Below are the code and all the weights of a small trained network. Each question names an input and a target symbol and asks about switching units off, where a switched-off unit gives its printed mean instead of its output.

import numpy as np


def w(rows, s, z=0):
    codes = np.array(rows[::2]) - 128.0
    scale = np.full(codes.shape[1], s)
    scale[-1] = z or s
    return codes * scale


def softmax(a):
    e = np.exp(a - a.max(-1, keepdims=True))
    return e / e.sum(-1, keepdims=True)


def log_softmax(a):
    a = a - a.max(-1, keepdims=True)
    return a - np.log(np.exp(a).sum(-1, keepdims=True))


def net(x, mask):
    ids = ['ΓΠΦΨδεθμξτ'.index(c) for c in x.split()]
    T = len(ids)
    res = E[ids] + P[:T]
    u = 0
    for l in range(3):
        r = res
        for j in range(3):
            rows = slice(3 * j, 3 * j + 3)
            q, k, v = (r @ M[l][rows].T for M in (Q, K, V))
            z = softmax(np.where(np.tri(T) > 0, q @ k.T / 3**0.5, -1e9)) @ v
            o = O[l][rows]
            res = res + np.where(mask[u + j], z, o[:, -1]) @ o[:, :-1]
        u += 3
    return log_softmax(res[-1] @ U[:, :-1].T + U[:, -1])


Q, K, V, O = {}, {}, {}, {}
E = w([
[159,117,115,38,148,109,30,184],'Γ',
[175,157,91,127,74,98,169,128],'Π',
[111,64,112,197,199,66,62,152],'Φ',
[113,203,159,110,145,60,79,212],'Ψ',
[82,158,61,87,124,181,82,91],'δ',
[105,27,89,190,23,249,169,237],'ε',
[55,65,104,85,93,133,105,145],'θ',
[59,209,195,196,138,198,163,56],'μ',
[141,254,52,175,106,84,113,139],'ξ',
[98,88,199,60,135,121,143,134],'τ',
],0.015)
P = w([
[107,95,65,44,114,107,112,205],'0',
[186,141,175,171,119,196,96,127],'1',
[73,102,88,82,25,98,70,154],'2',
[207,142,183,178,132,182,104,103],'3',
[57,107,93,103,23,111,66,112],'4',
[185,147,176,204,148,183,106,140],'5',
[59,120,107,132,2,92,81,56],'6',
[173,153,183,223,151,182,126,150],'7',
[58,139,81,132,5,89,122,18],'8',
[160,148,147,220,211,192,149,147],'9',
[48,134,57,145,29,77,135,27],'10',
],0.0079)
Q[0] = w([
[193,84,209,127,247,153,169,150],'0.h0',
[176,68,64,181,169,164,199,183],'0.h0',
[115,140,123,195,89,187,116,104],'0.h0',
[121,163,163,70,117,99,187,251],'0.h1',
[113,217,179,80,105,50,152,148],'0.h1',
[160,125,179,73,184,217,107,94],'0.h1',
[231,141,223,170,232,183,105,92],'0.h2',
[204,248,203,121,102,167,170,120],'0.h2',
[77,111,125,82,2,96,140,171],'0.h2',
],0.0062)
K[0] = w([
[240,170,76,81,101,90,144,144],'0.h0',
[175,140,163,65,42,90,122,83],'0.h0',
[139,92,95,143,128,82,87,143],'0.h0',
[150,155,171,113,184,63,166,250],'0.h1',
[163,162,221,166,112,121,84,162],'0.h1',
[116,109,117,105,186,112,104,96],'0.h1',
[177,228,228,59,26,211,145,98],'0.h2',
[148,172,121,103,42,143,191,153],'0.h2',
[122,71,118,254,179,89,126,126],'0.h2',
],0.008)
V[0] = w([
[142,115,126,155,86,2,79,152],'0.h0',
[85,60,104,89,175,107,134,166],'0.h0',
[197,126,66,68,142,98,204,137],'0.h0',
[76,112,96,117,33,125,83,98],'0.h1',
[99,148,152,80,163,60,140,188],'0.h1',
[63,138,99,123,158,75,168,132],'0.h1',
[123,152,43,48,70,182,136,94],'0.h2',
[134,112,100,127,132,160,55,122],'0.h2',
[144,26,51,186,155,79,122,93],'0.h2',
],0.0075)
O[0] = w([
[87,98,152,175,253,75,176,169,246],'0.h0',
[122,113,66,44,104,108,117,188,189],'0.h0',
[224,87,193,122,82,102,166,188,63],'0.h0',
[11,69,150,175,93,88,167,247,232],'0.h1',
[217,93,93,69,180,115,175,110,130],'0.h1',
[190,95,158,129,32,157,158,87,120],'0.h1',
[141,202,131,126,38,198,111,149,48],'0.h2',
[55,156,63,158,148,143,89,162,200],'0.h2',
[84,150,63,113,113,35,147,74,254],'0.h2',
],0.0059,0.0048)
Q[1] = w([
[75,125,103,79,104,119,141,114],'1.h0',
[98,164,146,121,57,153,145,109],'1.h0',
[152,138,168,148,131,121,120,134],'1.h0',
[207,192,97,60,142,107,127,218],'1.h1',
[150,212,194,169,149,213,130,155],'1.h1',
[115,120,97,101,84,150,167,80],'1.h1',
[202,179,192,154,173,135,168,104],'1.h2',
[164,2,134,85,91,178,92,126],'1.h2',
[85,70,92,129,143,114,35,114],'1.h2',
],0.0077)
K[1] = w([
[124,101,140,142,116,171,101,189],'1.h0',
[150,91,132,126,121,123,66,163],'1.h0',
[103,85,120,91,88,98,82,153],'1.h0',
[189,111,165,87,158,124,29,208],'1.h1',
[176,158,194,107,140,191,131,121],'1.h1',
[71,90,113,189,124,107,159,146],'1.h1',
[250,254,166,157,147,233,160,63],'1.h2',
[125,60,123,121,136,125,118,146],'1.h2',
[53,48,135,126,211,77,69,141],'1.h2',
],0.0074)
V[1] = w([
[165,135,136,76,105,196,187,90],'1.h0',
[31,97,180,240,145,215,93,105],'1.h0',
[91,101,227,156,134,108,57,227],'1.h0',
[106,169,115,83,165,99,253,114],'1.h1',
[202,187,138,162,168,91,82,123],'1.h1',
[18,117,167,228,96,63,208,49],'1.h1',
[134,65,103,68,123,92,105,130],'1.h2',
[160,175,105,152,92,205,127,94],'1.h2',
[114,66,105,69,114,141,159,65],'1.h2',
],0.0056)
O[1] = w([
[152,109,167,139,60,65,114,132,48],'1.h0',
[89,112,33,136,230,114,230,156,130],'1.h0',
[120,74,102,115,223,192,155,182,193],'1.h0',
[135,198,85,170,79,137,206,124,132],'1.h1',
[136,72,145,64,109,61,184,37,83],'1.h1',
[86,184,122,109,163,99,226,242,204],'1.h1',
[102,70,45,74,129,111,139,12,196],'1.h2',
[206,190,121,131,134,8,123,119,2],'1.h2',
[63,63,164,113,1,201,119,101,124],'1.h2',
],0.0053,0.0088)
Q[2] = w([
[153,206,92,1,74,79,176,117],'2.h0',
[80,155,162,221,161,129,113,47],'2.h0',
[121,112,100,188,110,123,167,84],'2.h0',
[59,116,51,137,184,49,114,159],'2.h1',
[44,186,153,32,11,75,126,162],'2.h1',
[152,32,141,126,16,68,112,156],'2.h1',
[6,109,102,118,109,185,70,188],'2.h2',
[55,161,137,138,169,146,72,121],'2.h2',
[157,70,118,148,223,178,130,204],'2.h2',
],0.0053)
K[2] = w([
[173,132,143,105,60,133,84,123],'2.h0',
[136,202,162,95,161,156,204,164],'2.h0',
[90,171,104,61,178,139,151,121],'2.h0',
[100,111,96,134,182,112,201,134],'2.h1',
[107,38,149,254,88,171,160,179],'2.h1',
[105,54,82,66,80,102,121,166],'2.h1',
[142,166,123,167,142,184,185,120],'2.h2',
[73,137,92,55,200,161,148,112],'2.h2',
[157,58,77,113,123,144,143,143],'2.h2',
],0.0073)
V[2] = w([
[135,118,154,255,156,83,75,51],'2.h0',
[93,173,240,142,135,195,154,164],'2.h0',
[135,184,110,24,155,155,90,118],'2.h0',
[152,75,163,144,99,231,203,224],'2.h1',
[146,213,118,237,85,189,162,109],'2.h1',
[191,60,38,151,83,143,88,144],'2.h1',
[185,127,48,143,161,200,192,127],'2.h2',
[142,83,141,88,137,88,82,98],'2.h2',
[174,25,20,129,54,80,165,136],'2.h2',
],0.0065)
O[2] = w([
[162,69,19,186,179,152,145,112,51],'2.h0',
[157,67,49,42,59,160,129,204,67],'2.h0',
[147,255,153,74,160,131,80,166,94],'2.h0',
[208,88,102,171,239,195,192,107,164],'2.h1',
[90,138,64,167,158,180,81,126,1],'2.h1',
[105,125,95,235,207,99,190,95,146],'2.h1',
[180,159,180,190,81,129,165,88,179],'2.h2',
[97,108,103,143,174,122,113,229,78],'2.h2',
[209,62,29,111,83,30,67,163,227],'2.h2',
],0.0063)
U = w([
[140,174,164,76,184,101,50,172,57],'Γ',
[173,85,101,164,2,131,132,85,171],'Π',
[72,129,99,67,134,66,139,137,158],'Φ',
[168,116,246,95,203,141,166,167,138],'Ψ',
[106,196,87,174,118,135,28,150,37],'δ',
[160,92,86,205,231,166,150,91,96],'ε',
[134,116,95,67,114,166,95,219,33],'θ',
[90,187,164,141,134,207,104,67,159],'μ',
[187,186,175,196,133,109,149,117,253],'ξ',
[152,62,162,77,123,158,61,101,142],'τ',
],0.0071,0.0058)

Each question gives the input, a string of symbols that net reads in full, and the target symbol t.
The units are the heads (3 rows each of Q, K, V and O). Each row of codes is followed by its name. A weight is (code - 128) times the scale printed after its matrix; where a second scale follows, it is the last column's (O and U).
mask holds one flag per head, layer by layer. A switched-off head (its flag False) gives its mean, the last column of its rows in O, instead of its output. The means were averaged over made-up inputs and are rounded, as every weight is.
A unit's drop is (log p(t) with every unit on - log p(t) with that unit switched off) / (log p(t) with every unit on - log p(t) with every unit switched off).
The circuit of an input: a set's keep is (log p(t) with only the set's units on - log p(t) with every unit switched off) / (log p(t) with every unit on - log p(t) with every unit switched off). Starting from all 9 units, units are removed one at a time, each time the one whose removal leaves the highest keep (on an exact tie, the one counted first), for as long as the keep stays at least 0.8.
circuit, biggest first: the units of the circuit, biggest drop first
unit that matters most: the unit with the biggest drop
which heads matter: for each layer, one digit per head in row order, 1 if its drop is at least 0.15 and else 0, layers parted by /
drop of u: that unit's drop, to one decimal
input Φ Φ Γ τ Γ Π θ Φ δ ε δ, target ε: which heads matter	010 / 000 / 010
input Φ θ Φ ε Φ Γ Φ ε τ Π ξ, target ε: which heads matter	001 / 010 / 010
input τ Π Π, target Π: which heads matter	100 / 110 / 000
input δ Γ Φ μ ξ, target μ: which heads matter	000 / 000 / 001
input Π Φ Φ ε θ, target ε: circuit, biggest first	[2.h1]
input Φ Φ ξ τ Π τ ε Π Π, target ε: which heads matter	010 / 000 / 010
input Φ Φ θ Φ, target Φ: circuit, biggest first	[0.h2; 2.h1; 0.h0]
input τ τ Π Π ε Φ Π Φ, target ξ: which heads matter	101 / 110 / 100
input Γ Ψ Π Φ τ Φ, target Ψ: which heads matter	101 / 100 / 110
input τ Φ μ Φ, target θ: circuit, biggest first	[2.h0; 1.h1; 0.h0; 2.h1]
input Φ Φ δ μ Γ, target μ: circuit, biggest first	[0.h0; 2.h2]
input ε Φ Ψ ε Φ Φ Φ Γ Γ Γ, target τ: circuit, biggest first	[1.h1; 0.h2]
input τ τ Φ θ ε τ Γ θ Γ, target ε: which heads matter	010 / 010 / 010
input Π τ θ, target θ: unit that matters most	0.h2
input Φ Φ τ ξ, target δ: circuit, biggest first	[2.h1; 1.h2]
input Π τ Φ Γ δ Ψ, target Γ: which heads matter	010 / 001 / 011
input τ δ τ, target τ: circuit, biggest first	[1.h1; 0.h0; 0.h2]
input μ Π Γ Φ Γ Φ Φ Ψ ε, target ε: which heads matter	010 / 000 / 010
input Π ξ Φ Φ δ ε τ ε Φ μ, target θ: which heads matter	000 / 001 / 110
input Γ μ Ψ, target μ: unit that matters most	2.h2
input Φ θ τ Φ δ Π μ Π ε, target ε: which heads matter	010 / 010 / 010
input Π Π Φ Φ μ Φ, target θ: drop of 2.h0	0.9
input Π Φ ξ Φ Φ ε δ Γ Ψ, target ε: drop of 2.h1	0.8
input Ψ Γ Γ Φ ε ε Ψ Φ, target Π: drop of 1.h0	0.0
